Each row has a hidden stage along a path, written after it and counted from one end. A new block has a new path.
[  12 -194  394 -323 -326 -225 -409  211  216 -156 -111  -70  -31 -151
   -2  105 -446  107 -119   93   91  397 -310   70   27 -160  427 -348
  187   52    9 -190  113 -295  166 -162  147   -8 -362  213  577  236
  373   54  252 -401  407  301  267   -8 -155  528] | 17
[ 131    8  463 -333  331   56   16  -67  283 -103 -205  200   86 -138
  -66 -197  102   32   76 -232   80 -125 -107 -105 -244  218 -121 -242
  112   41 -164   87  -96 -295   64  -50   91   38  235  256  100 -191
  308 -257  -54 -158 -137  255  215  -90  351  145] | 24
[ -14 -145  119 -160 -474  241  -65  168  122 -352  116 -349   48 -208
  179   44  -75   55 -166  113  -26  134  -25  185  362   70  102 -136
  -20 -145   -5  271  159 -131  331  -65 -150  -46   52  406  200   53
   15  119  370 -411  119 -117   34 -310 -357  267] | 1
[ 222  -94 -121 -372 -350 -250 -162   68  381 -644  106 -149  267 -251
  202   45 -187  201 -106  -21  132    1 -443 -170    1  -41  201  -77
 -323   65  -23  197   21   94  540  211  226  129  475  320   41 -133
  -43  441  281 -229 -228 -212 -135 -132 -374  130] | 3
[  42 -130  362 -248 -181 -132 -305   13  375 -471 -100   17  322  -53
  -34 -139 -314  182  -90  -84  327  167 -448   10  -96 -188  388 -300
  173   78  -29 -182   42 -233  134  121  215   23   13  393  264   -9
  168   28  199 -268  106  315  109  -56 -112  269] | 18
[ -31    1  -89 -289 -467  -38 -212   52  132 -573  205  -91   19 -100
  -74  124 -262  397 -244  165   70 -118 -380  -29  301   73   32   94
 -327  -61 -158  138  -10  -29  331   80  317 -113  512    4  -87  -11
   78  131  182   27  102 -195  -55 -329 -241   91] | 23
[ 179  -90 -340 -278   11 -227 -159  121  282 -228  -89   13  -65 -106
 -200  143   20  -76   -3 -232  184 -252 -641 -386 -149  195 -108  209
 -160   -4  224 -275 -156   31   66   71  286   59  107   30  139  -66
   33  105 -330  135  -92  -42 -130   27  -91  173] | 20
[-236 -119  111   -5  -45  -67  -46 -102   90 -220  166   93 -320   97
 -173  166 -233 -139 -129  113  169  -36 -220 -246   47   55  187  -20
 -191 -161  139  -96   10 -113  -18    2   40 -116   22   97  218 -103
   75  -40   69   35   93  -21  -66 -312  111  218] | 13
[  76   -1  666 -300 -194  397  -38 -209  311 -585  -34   65  319  -77
   62 -354 -108  158 -237  -25  310   16  -30   63  165  -27  242 -347
  -11 -152 -149  247   81 -169  188   73  154  -35  324  428  138 -139
  151 -218  429 -289 -109   33  116 -287  134  163] | 21
[ -59 -191   24 -234 -383 -518 -374   30   92 -376  139 -283  101   -9
  -24  275 -481  274 -216   86  178  202 -556 -213  131  -95  571   58
 -268   38  -38 -124   -7  -14  254  219  402  -37  176   91  153  116
  149  217  291   80  180  -32 -186  -62 -454  117] | 11
[-211 -142  118  104 -588  231  -69  -78  105 -292  158 -452   77   31
   23    1 -263  -72 -232  142  283  130 -177  268  373 -188  398   74
  -49 -254  201  112  238 -173   85   97  -36 -226 -224  180  294   73
 -103  -40  476 -203  276  -40  -56 -171 -444  299] | 10
[  65  198 -461 -147 -335  -22   88  341 -149   98    1 -340 -224 -198
  220  234  -98   28   90  -62 -156   95    4  141  278   91 -352  266
 -267   29   34  473  213  -19  339 -315   86  -61 -264 -440  260  187
   31  270  125 -319  330 -210  268  172 -134  265] | 0
[ -71 -203  -18   55  164  145   83 -172  287 -304   12   38   13  -75
 -186 -111  -56 -168   72 -278  251 -221 -477   50 -168   56    9  -50
  209 -144  101 -169   36 -180  -61  172 -150  -57  139  430  -54 -112
 -238 -120 -185   79  -21  352  -14 -275   49   44] | 2
[  17 -145  728 -280   49  354  119 -112  119 -169 -236 -123  252 -230
  103 -164   12  266 -151  -92  -46   78  195  496  232  179  -67 -322
  187 -123 -426  329  -58 -244  138  -30 -164   38  279  460  -13 -124
  205 -275  390 -173 -100  105   77 -327  -81   53] | 28
[  50   68 -173 -110   68  -43  190  -85   91 -351   60  -89  175   95
   55   36  184  -61  -70 -213  290 -236 -153 -523   59  224  -34  191
 -450  -68  175  182  -86  213  129  187  280  124  307   85   47 -356
 -111  164   82   69 -452 -479 -368  -51   16  -86] | 13
[ 119  -55 -496 -114  206  -96  245  129   80  239 -324  -59 -170 -282
  123  207  208  -70  196 -376  -85 -172  -22    4  -26  136 -733   68
  -12   -6  135   33   -2   19   14 -191 -296  215 -176 -118   99 -144
 -222  342 -371  -73 -144  -64  144   54   13   21] | 1
[ 255 -132   96 -479 -296  -84 -155  258   70 -235 -310 -288  231 -358
  235  165 -155  444 -169 -134 -118  211 -169  384  337   84 -201  -81
  -36   39 -331  179  -84   41  387  -93   88  202  129  159   50  123
  149  235  235 -174   37 -103   23  -26 -488   87] | 26
[  47  165 -311 -131 -195    4  159  180 -183 -412  230 -365  246  212
  128   50  168  -43  -31 -196  262 -141 -252 -589  240  305   47  313
 -491  -39  234  339  111  225  265  123  482   96  156  -56  150 -148
  -95  146  160  -77 -265 -581 -347   89  -69  -88] | 12
[ 117  -30  -20  -53   96  159  -66 -142  390  -89 -164    1   10 -102
 -218  -89  117 -214  -33 -272  311 -273 -389  -66 -144  109  -76  188
   55 -124  192 -190 -153 -170  -80   71  115 -122  -11  180  103 -102
   37 -222 -194   77  -10  159  -37    9    6  234] | 22
[ -64  125  220  157    4  512   53  -65   17  -75 -134   15 -232   16
   -2   44  -20 -180 -183 -108  156   43  119  398  317  119 -302  205
    6 -224 -103  174 -141 -111   14 -229  -93 -203 -194  149   -2   25
  127 -310  143  -78  304   38    9 -161   79  210] | 24
[ 183  110 -254 -291 -144 -414 -380  294  115 -214 -169  189 -317 -128
   79  365 -393  173  -58  -66   12  171 -461   12    7  -57 -351  154
 -258  174 -144  -97 -184   23  370 -238  293   54  -62 -205   58  163
  271  310 -143 -110  350   57  155  114  -53  231] | 24
[-259  103  342  280   41  139  113   53 -154   79 -314 -166   94  145
   94   64 -376   64  -35 -183  186  514  220  773  291 -210   51   61
  259   43 -264  229   33 -158 -124 -199  -99 -129 -636   -1  193  118
  155 -119  495 -214  554  324  141  127 -126  256] | 16
[ 215  -93 -158 -147  339  -49   79 -127  284  -43 -129   37   40 -172
  -28  -10  229 -244  119 -450  233 -288 -366 -446 -293  215 -150    2
   -4  -59  227 -145  -74  -14   54   77   83  148   96  277  108 -181
 -124   32 -339   47 -313   39  -89   41  200   10] | 3
[ -16  -67 -201  -54 -369 -105  -24  255  -19  -48  -73 -230 -407  -71
  192  367 -292 -232 -113   91  -25  287  -87  232  291  -80 -121  209
 -309 -113  162  181   61   83  234 -235 -135   -9 -458 -139  355  117
   51  285  269 -256  298 -207   12   18 -368  398] | 9
[ 118    2   85 -378 -203  -78 -128   61  -56  114 -251 -143 -129 -318
   61  255 -265  376 -171  -57 -123  146   -8  269  335   70 -183   15
 -112  -43 -297  170  -34  -55  198 -258  202   -6  -29 -280  167  228
  258   43  151   12  298  -45  219   18 -118  177] | 24
[  -4   64 -572  -44 -153 -512 -279   20  142 -231  218    1 -198  -39
  -68  364 -304   78    3  -62  194 -121 -639 -433 -123  -36   31  298
 -366  100  128 -149  -46   30  298   76  426  -74  169 -187    5   27
  -36  362 -187  136  174  -61 -106   47  -66   92] | 4
[-101   24  518  -17  342  131  173 -406   70  -34 -138  -44  442   96
 -169 -335 -105   82   54 -420  463  -36 -140  -75 -139   -1  443 -183
  254  -52  -66   33  141 -250 -234  182  344  -70  -32  110  217  -84
   36 -421  182  108  -19  355   86   99  381  -17] | 15
[  79   45  -93  -28  440 -199  145 -290  130  369 -190   58 -295   -9
 -226   51  -74 -461  159 -408  304 -183 -364 -338 -376   80   83  292
 -149  -99  302 -110  -29  -75 -196   -6  300 -100 -335 -371  355  -12
   64 -252 -229  285   51  182   65  353  370  220] | 11
[-100  185 -252   -2  166 -349    2 -139  -40 -181   97  159 -103  219
 -129  128 -279    9   66 -230  362 -118 -452 -482 -154  -20   51  217
 -339   62  106  -54   25   39   26   75  512  -36   43 -352   86  -81
  -23   77 -129  215   65   -9  -35  134  360  -41] | 13
[ -14  129 -508 -107  226   57  358  277 -228   46  -45 -176 -235  -20
 -188  261  235  -12  127 -261 -198 -335 -172   35  172  595 -611  582
 -286  -40 -102  349 -168  117   16 -112  118  -42  206 -341 -178 -110
   16  -68 -217  306  -25 -271 -176  -56  -55  -20] | 24
[  70  -25 -367  127  399  -36  180 -358  234  363 -319 -108   28 -236
 -152   38  117 -123  152 -564  256 -322 -256   41 -212   27 -277  288
  133  -82  129 -170  -99  -96 -225   96  -10  -62 -111 -112  -41  -81
 -265  -52 -374  357  -26  255   21  201   59  -42] | 1
[ 125 -117    9 -540 -319 -221 -112  345  -32  -22 -131 -448  237 -363
  222  290  149  611 -129   48 -344   25   80   42  378  334 -307  -87
 -161  101 -315  298  -88  -82  405 -104   83  201  369   65   58  -65
  257  315  190 -198 -158 -391  -38 -137 -506   19] | 28
[  18  263 -214  259  539 -175   82   25  106   73 -298  291 -263   74
  110  132 -121 -276  243 -446  177  110 -128  177 -286  -56 -530  284
  -26  201 -106   54 -232  -53   37 -170  -89  -24 -276  -31 -157 -100
   52   82 -222  -84  249  363  143  227  298   59] | 0
[ -62 -135   71 -135  139  -77   80 -203  312 -177  119   79   -6  -70
  -88  -66  118 -113   67  -88  181 -308 -223 -465 -250  115   37 -200
  -75  -85  205  -36   72 -212   40  137  -27   26  289  269  151 -338
  -60   31 -116  -73 -318   14    4 -255  227   83] | 6
[-126 -145  158 -176 -481  -89 -106  -59   44   -6  110 -363 -163 -150
   25  198 -331   57 -213  232   19  163  -48   64  301  -76  388   -7
 -223 -183   68  191  192 -156  165  -50   84 -171 -123 -118  415  128
  149   44  449 -125  265 -128   84 -121 -305  362] | 9
[ 143  326  -86  280  500  296  328 -371   74   60 -211   49   91   64
   33 -187   31 -395  161 -668  506 -120 -151   69 -195   20 -137  385
  -30  -72   58  244  -41   55  -33   21  274 -111 -233  -82  -35  -55
 -164 -286  -25  137   53  191  -27  376  434  -17] | 3
[  36 -249  188 -578 -266 -319  -48  192  199 -272   50 -226   48 -282
  -31  197 -119  285 -159  225 -214   44 -104 -191  140  254  342 -182
 -305    7 -105  252  -13  -17  277   52  147   91  405  123  340 -143
  307  243  408 -127 -207 -321  -93 -290 -383  336] | 16
[ -20   30   99    8  509  312  683 -403  -69 -201 -170 -109  300  103
 -214 -279  -12 -141   86 -586  363 -261 -209  160   -2  252  145  290
 -115 -222  -82  396   36  216 -248  307  240   -9  213  -98  -88 -223
 -287 -386  209  511 -313   -7 -264   22  193 -188] | 14
[  15 -164  464  -54  569  109   84 -308  345  -78 -234   70  169  -16
 -422 -218   43 -192   26 -417  303 -208 -412   29 -320  272  317   79
  276  -95  -90 -186 -263 -232 -310  254  134 -147  192  429  -28 -152
  187 -582  -70  357  -66  491 -141  -91  122  121] | 20
[-169  233   -3  197  314  176  297 -117  -87   75 -192  306 -424  142
  -76  106 -228 -241   37 -203  190   53  117  241   59  -15 -354  201
 -135  -95  -25  197  -33   12 -150 -281  -14 -116 -380 -344  145  -80
   39 -122   42   41  275   78  152   16  456  217] | 17
[ 115   34 -462 -157  -30 -160   44 -200  286   43   94 -169  -55 -277
 -120  100   90  -31   54 -176  124 -417 -342 -387 -147  150  -30  273
 -301  -71  215   88   18  -51  151  122  281 -111  284 -214   99 -124
 -111  130 -157  176 -140 -165  -32   43  -11  125] | 2
[-167 -234 -515   13 -234  -70   47   25  -39   -4  149 -367 -122  -40
 -249  189  -79  -79   58 -152  154 -269 -589 -160   96   96    7  215
   25 -208  377 -233  242 -114 -105   92   49  -81 -166 -137  218   97
 -331   48 -275  215  145   28  -54  -84 -208   73] | 7
[ 182 -117  244 -520 -413  -38   91   95   40 -500 -151 -216  296 -194
  341  -21 -310  299 -194  -40   90  287  -34  108  365 -106  175 -306
 -291  -69 -107  405  227  211  382    2  150  286   84   58  352  -17
  -18  348  580 -324 -197 -346   36  -60 -263  118] | 13
[ -63 -163  198 -244 -367  -36   61 -222  212 -300  118 -337  183 -135
  -27  -79 -266  113 -153   89  172  -30 -221   45  141  -77  501  -36
 -240 -175   44  278  209  -96  150  239  158 -118  240   12  245  -77
  -22    3  496  -11  -63 -105  -22 -163 -310  206] | 10
[   5 -152  411 -226   42 -338 -230  -53  188 -216 -255  140  116 -221
  238  124 -432  424  -79 -102   35  382  -35  231   18 -243   33 -475
  145  155 -411  -36  -37 -166  230  -59 -105  163  113  361    6    5
  168  281  212 -244  152  349  249 -167  -25   24] | 2
[ 136   31   11  -92  560  152  376 -228  205  189 -509  181  -79 -228
  -97  -51  119  -70  126 -488   54 -249  -15  405 -148  167 -615  164
   50  -73 -190  144 -234  -27 -156  -66 -162   48   58 -105 -144 -233
  -41 -172 -199  252 -158  188   96   30  196    8] | 25
[-291 -239  136   -7 -241 -244  -95  307  -84  130  -28 -355 -261  -10
   39  394 -206   -1  -82  217 -198  344   71  247  281   53   88    4
    6  -14  -22   59   14 -233   23 -171 -305  -75 -345  119  317   45
  264  129  304 -245  356   31   21 -191 -466  359] | 10
[  66  302 -423 -157 -192 -292 -148  445 -175  -87  -45 -187  -60  -16
  162  368 -112  326   24  -82 -110  112 -169   74  232  169 -468  410
 -331  248 -241  314 -128   30  404 -230  367   -7   12 -363  -58   83
  257  294   42 -150  306 -219   23  202 -208   92] | 25
[ -28  228  187  -24 -203  276   15  149   15   58 -188 -126  -67  -88
  143  -11 -129   63  -19  -27    9  209  198  560  246  -51 -297   69
   59   11 -176  405   78 -276  165 -333  -24 -175 -349 -156  213   90
  257 -109  315 -420  438  116  358   85   -8  375] | 24
[-175  108 -379  304  238   -7  200 -237   11   92 -143  -30 -128  113
 -298  141 -211 -146   38 -358  356 -152 -341  199   -8  -26  -72  524
  -66  -97  100  -81  -95   43 -276   70  203 -207 -268 -353    2  -24
 -184 -115  -99  448  253  139 -140  151   24   90] | 16
[   3  -82  196 -375 -376 -318 -167   74   66 -421  143 -321  361   -6
  127    7 -239  322 -113   40  172  140 -302 -323  128  -24  492 -167
 -244   67  -21  177  188  -74  316  185  401   72  242  107  277  -33
  139  193  412 -217  -74 -163  -41  -27 -242   79] | 11
[  45   52  116 -182  130  -21  113   59  -72  -88   88   48 -374  -84
   87  252  -96 -167  -56  -22  -98   83   47 -205   94  317  -12   63
 -359  -81 -114  382  -62   76  292 -202  122   -7  121   36  153  -25
  248    0  208  -77   37 -215  -52 -154  201  202] | 4
[  99   66  395 -284  -85   77    0  -10  137 -243 -281   11  131 -169
  209   18 -142  310 -203  -42   17  202  225  324  286   -6 -160 -121
 -156   10 -370  365 -125  -10  230 -119   25   60  180  111   21 -111
  263   73  426 -218    3 -102   98 -123  -96  137] | 22
[  72 -238  530 -222 -165   41  -79  -24   41 -216 -276 -238  125 -134
   82   64 -489   46 -251 -137  177  486 -168  446  289 -107  521 -148
   91 -139 -180   65   22   40   98  -17  107   40 -302  278  361  257
  176  -99  555  -73  271  158  -37    0 -335  288] | 14
[ -42 -163  434 -151  -27  148 -194 -101  210  276 -226   99 -468 -306
 -105  137 -231  -70 -118   68  -76   83  -29  411   29   -1 -164 -195
  228 -183 -100 -132  -58 -435   19 -327 -209 -170 -292   77  309  156
  319 -278  -18 -136  412  371  364 -191  101  447] | 28
[-116  186  385   95  180  112  210  -47  -38   99 -141  -85  106  -10
  207  -62 -130   34  103 -170   56  284  337  386   52  -40   -9  -92
  106   88 -279  511  107 -242  110 -178  -59  -93 -209   48  137  -64
  202  -95  447 -352  240  217  253   73  175  191] | 4
